Below is a small trained network, with its code and all its weights. Each question gives an input and a class and asks what happens when units are switched off, that is, made to give their printed mean instead of their output.

import numpy as np


def w(rows, s, z=0):
    codes = np.array(rows[::2]) - 128.0
    scale = np.full(codes.shape[1], s)
    scale[-1] = z or s
    return codes * scale


def f(y):
    return y / 2 * (1 + np.tanh(0.7978845608 * (y + 0.044715 * y**3)))


def log_softmax(a):
    a = a - a.max(-1, keepdims=True)
    return a - np.log(np.exp(a).sum(-1, keepdims=True))


def net(x, mask):
    res = np.array(x, float).reshape(1, 2) / 4 @ E
    y = f(res @ A[0][:, :-1].T + A[0][:, -1])
    res = res + np.where(mask, y, B[0][:, -1]) @ B[0][:, :-1]
    return log_softmax(res[-1] @ U[:, :-1].T + U[:, -1])


A, B = {}, {}
E = w([
[2,21,252,161,110],'x0',
[126,34,26,10,60],'x1',
],0.0059)
A[0] = w([
[130,130,141,129,138,245],'N1',
[151,66,107,81,117,155],'N2',
[146,161,174,159,152,131],'N3',
[167,229,69,118,131,124],'N4',
[115,143,148,107,128,87],'N5',
[127,42,82,55,119,95],'N6',
[116,178,144,185,145,116],'N7',
[126,197,178,169,155,97],'N8',
[88,87,193,117,125,97],'N9',
[138,130,127,138,138,101],'N10',
[56,92,178,146,102,127],'N11',
[153,201,192,178,135,138],'N12',
[117,10,193,159,123,109],'N13',
[141,113,134,125,147,109],'N14',
[201,176,80,124,126,113],'N15',
[166,176,60,133,124,106],'N16',
[123,61,43,96,116,136],'N17',
],0.014,0.012)
B[0] = w([
[234,4,107,157,87,246],'N1',
[154,139,143,155,105,187],'N2',
[138,161,133,134,112,170],'N3',
[131,105,136,100,193,207],'N4',
[101,153,126,131,144,115],'N5',
[114,224,147,150,128,188],'N6',
[110,173,134,134,115,166],'N7',
[99,196,142,142,132,173],'N8',
[94,156,123,106,180,179],'N9',
[109,144,129,132,137,119],'N10',
[139,121,133,107,183,210],'N11',
[156,181,156,155,103,202],'N12',
[133,136,137,81,198,214],'N13',
[125,135,136,117,131,120],'N14',
[108,124,124,100,182,189],'N15',
[110,135,152,92,168,177],'N16',
[149,171,158,161,116,198],'N17',
],0.034,0.011)
U = w([
[130,141,159,69,218,117],'0',
[151,247,177,194,98,121],'1',
[171,68,129,149,93,253],'2',
[80,124,119,119,119,86],'3',
[84,153,123,101,73,92],'4',
],0.014,0.0056)

Each question gives the input, the list of numbers given to net, and the class t.
The units are the neurons (one row each of A and B). Each row of codes is followed by its name. A weight is (code - 128) times the scale printed after its matrix; where a second scale follows, it is the last column's (A, B and U).
mask holds one flag per neuron, in row order. A switched-off neuron (its flag False) gives its mean, the last column of its row in B, instead of its output. The means were averaged over made-up inputs and are rounded, as every weight is.
A unit's drop is (log p(t) with every unit on - log p(t) with that unit switched off) / (log p(t) with every unit on - log p(t) with every unit switched off).
unit that matters most: the unit with the biggest drop
top k neurons: the k neurons with the biggest drops, biggest first
drop of u: that unit's drop, to one decimal
input [7,8], class 1: top 4 neurons	(N6; N17; N2; N4)
input [3,-3], class 2: top 2 neurons	(N6; N4)
input [5,-7], class 1: unit that matters most	N12
input [-5,-6], class 1: top 2 neurons	(N12; N13)
input [0,-3], class 2: top 2 neurons	(N6; N17)
input [1,4], class 1: top 2 neurons	(N6; N17)
input [-3,-1], class 2: drop of N9	0.1
input [3,3], class 2: drop of N4	0.2
input [1,-3], class 2: drop of N17	0.1
input [2,4], class 1: top 2 neurons	(N6; N17)
